Below are the code and all the weights of a small trained network. Each question names an input and a class and asks about switching units off, where a switched-off unit gives its printed mean instead of its output.

import numpy as np


def w(rows, s, z=0):
    codes = np.array(rows[::2]) - 128.0
    scale = np.full(codes.shape[1], s)
    scale[-1] = z or s
    return codes * scale


def norm(h):
    return h / np.sqrt((h * h).mean(-1, keepdims=True) + 1e-5)


def f(y):
    return y / 2 * (1 + np.tanh(0.7978845608 * (y + 0.044715 * y**3)))


def log_softmax(a):
    a = a - a.max(-1, keepdims=True)
    return a - np.log(np.exp(a).sum(-1, keepdims=True))


def net(x, mask):
    res = np.array(x, float).reshape(1, 5) / 4 @ E
    u = 0
    for l in range(4):
        y = f(norm(res) @ A[l][:, :-1].T + A[l][:, -1])
        res = res + np.where(mask[u : u + 4], y, B[l][:, -1]) @ B[l][:, :-1]
        u += 4
    return log_softmax(norm(res)[-1] @ U[:, :-1].T + U[:, -1])


A, B = {}, {}
E = w([
[114,109,161,81,154,88,144,106,107,107],'x0',
[129,126,222,255,146,45,116,124,104,99],'x1',
[116,95,157,87,53,145,102,94,186,44],'x2',
[204,107,99,96,168,147,46,202,82,113],'x3',
[194,49,101,149,18,47,191,121,156,167],'x4',
],0.0095)
A[0] = w([
[92,127,86,41,115,201,156,106,168,197,52],'L0N1',
[60,167,108,163,135,144,254,96,153,109,15],'L0N2',
[84,126,133,107,70,144,89,126,193,92,3],'L0N3',
[113,134,177,216,77,192,140,110,112,168,234],'L0N4',
],0.0089,0.0017)
B[0] = w([
[98,88,161,193,163,62,127,61,110,152,254],'L0N1',
[132,152,49,76,103,110,165,254,89,6,229],'L0N2',
[149,128,133,122,129,108,172,175,176,67,177],'L0N3',
[81,116,112,118,146,111,99,94,148,108,207],'L0N4',
],0.013,0.0057)
A[1] = w([
[56,149,44,129,147,82,155,218,205,182,50],'L1N1',
[120,137,38,34,134,164,164,65,220,215,70],'L1N2',
[77,212,93,119,174,73,189,182,94,246,2],'L1N3',
[162,165,255,82,50,213,145,62,212,125,116],'L1N4',
],0.0057,0.0028)
B[1] = w([
[203,39,103,195,143,187,131,132,84,136,224],'L1N1',
[38,152,97,121,197,131,69,47,182,163,149],'L1N2',
[133,40,153,156,217,149,193,189,132,166,249],'L1N3',
[80,81,243,144,136,182,224,211,254,148,137],'L1N4',
],0.0099,0.0019)
A[2] = w([
[154,80,153,124,108,200,169,89,210,91,58],'L2N1',
[118,90,127,99,23,30,139,137,149,237,57],'L2N2',
[2,171,181,65,177,223,195,161,171,210,5],'L2N3',
[138,111,27,143,35,92,138,142,110,98,97],'L2N4',
],0.0062,0.0023)
B[2] = w([
[170,128,56,79,245,151,225,69,170,103,160],'L2N1',
[115,254,184,192,91,217,136,115,65,215,225],'L2N2',
[114,201,48,170,87,182,117,97,120,190,170],'L2N3',
[128,196,111,71,132,241,77,104,20,120,252],'L2N4',
],0.0077,0.0031)
A[3] = w([
[72,136,185,155,43,147,197,67,49,123,71],'L3N1',
[2,169,141,182,165,106,77,96,104,73,114],'L3N2',
[157,165,98,141,185,149,133,224,94,205,59],'L3N3',
[46,177,170,113,192,237,111,149,99,76,3],'L3N4',
],0.007,0.0023)
B[3] = w([
[117,198,141,77,108,74,75,134,119,238,186],'L3N1',
[189,151,100,158,91,136,62,57,164,218,254],'L3N2',
[153,136,154,122,77,163,231,160,116,2,200],'L3N3',
[111,110,118,26,85,213,175,138,106,157,217],'L3N4',
],0.0098,0.0057)
U = w([
[183,118,40,94,90,104,88,223,2,55,251],'0',
[119,139,139,217,171,103,93,54,122,222,176],'1',
[162,59,128,175,175,150,183,213,127,59,104],'2',
[175,201,115,115,59,202,115,140,63,226,2],'3',
],0.0071,0.0021)

Each question gives the input, the list of numbers given to net, and the class t.
The units are the neurons (one row each of A and B). Each row of codes is followed by its name. A weight is (code - 128) times the scale printed after its matrix; where a second scale follows, it is the last column's (A, B and U).
mask holds one flag per neuron, layer by layer. A switched-off neuron (its flag False) gives its mean, the last column of its row in B, instead of its output. The means were averaged over made-up inputs and are rounded, as every weight is.
A unit's drop is (log p(t) with every unit on - log p(t) with that unit switched off) / (log p(t) with every unit on - log p(t) with every unit switched off).
The circuit of an input: a set's keep is (log p(t) with only the set's units on - log p(t) with every unit switched off) / (log p(t) with every unit on - log p(t) with every unit switched off). Starting from the 12 units with the biggest drops (on a tie, the unit counted first), units are removed one at a time, each time the one whose removal leaves the highest keep (on an exact tie, the one counted first), for as long as the keep stays at least 0.8.
circuit, biggest first: the units of the circuit, biggest drop first
top k neurons: the k neurons with the biggest drops, biggest first
top k neurons in layer l: the k neurons of layer l with the biggest drops, biggest first
input [1,-4,0,3,-7], class 3: circuit, biggest first => [L3N4, L0N2]
input [-3,-3,8,2,-8], class 2: circuit, biggest first => [L0N3, L1N4, L0N2]
input [-7,-7,0,5,1], class 1: top 3 neurons => [L0N2, L0N1, L1N2]
input [-6,-8,-3,-6,6], class 1: circuit, biggest first => [L0N1]
input [-5,5,8,3,-5], class 2: circuit, biggest first => [L0N3, L0N2, L1N4, L2N1]
input [-7,3,1,4,8], class 3: circuit, biggest first => [L0N2, L2N2, L0N1]
input [4,-4,-3,-3,-4], class 1: top 2 neurons in layer 2 => [L2N4, L2N1]
input [-4,0,2,2,-7], class 3: circuit, biggest first => [L3N4, L3N2]
input [2,3,3,-3,6], class 3: circuit, biggest first => [L2N2, L0N1]
input [-5,5,3,-5,2], class 0: top 2 neurons => [L0N2, L0N1]
input [1,-6,-8,3,-6], class 2: circuit, biggest first => [L1N3, L3N3]
input [4,1,0,5,-7], class 3: circuit, biggest first => [L0N2, L3N4]
input [-1,-8,5,7,8], class 1: circuit, biggest first => [L0N2, L1N2]
input [2,5,0,-7,-5], class 0: top 3 neurons => [L0N2, L0N1, L2N2]
input [4,-5,-8,1,-7], class 2: top 2 neurons => [L1N3, L3N3]
input [0,1,3,1,3], class 2: top neuron => [L1N4]
input [-4,4,-5,2,1], class 2: top 3 neurons => [L0N1, L3N3, L1N3]
input [-6,-3,-5,-5,3], class 0: top 2 neurons => [L0N2, L2N4]
input [8,4,2,-1,8], class 3: top 3 neurons => [L2N2, L0N1, L3N1]
input [-5,-4,8,6,3], class 2: top 2 neurons => [L0N2, L1N4]
input [2,-7,2,5,-7], class 1: circuit, biggest first => [L0N2, L0N1]
input [5,-3,-6,-4,-2], class 2: top neuron => [L1N3]
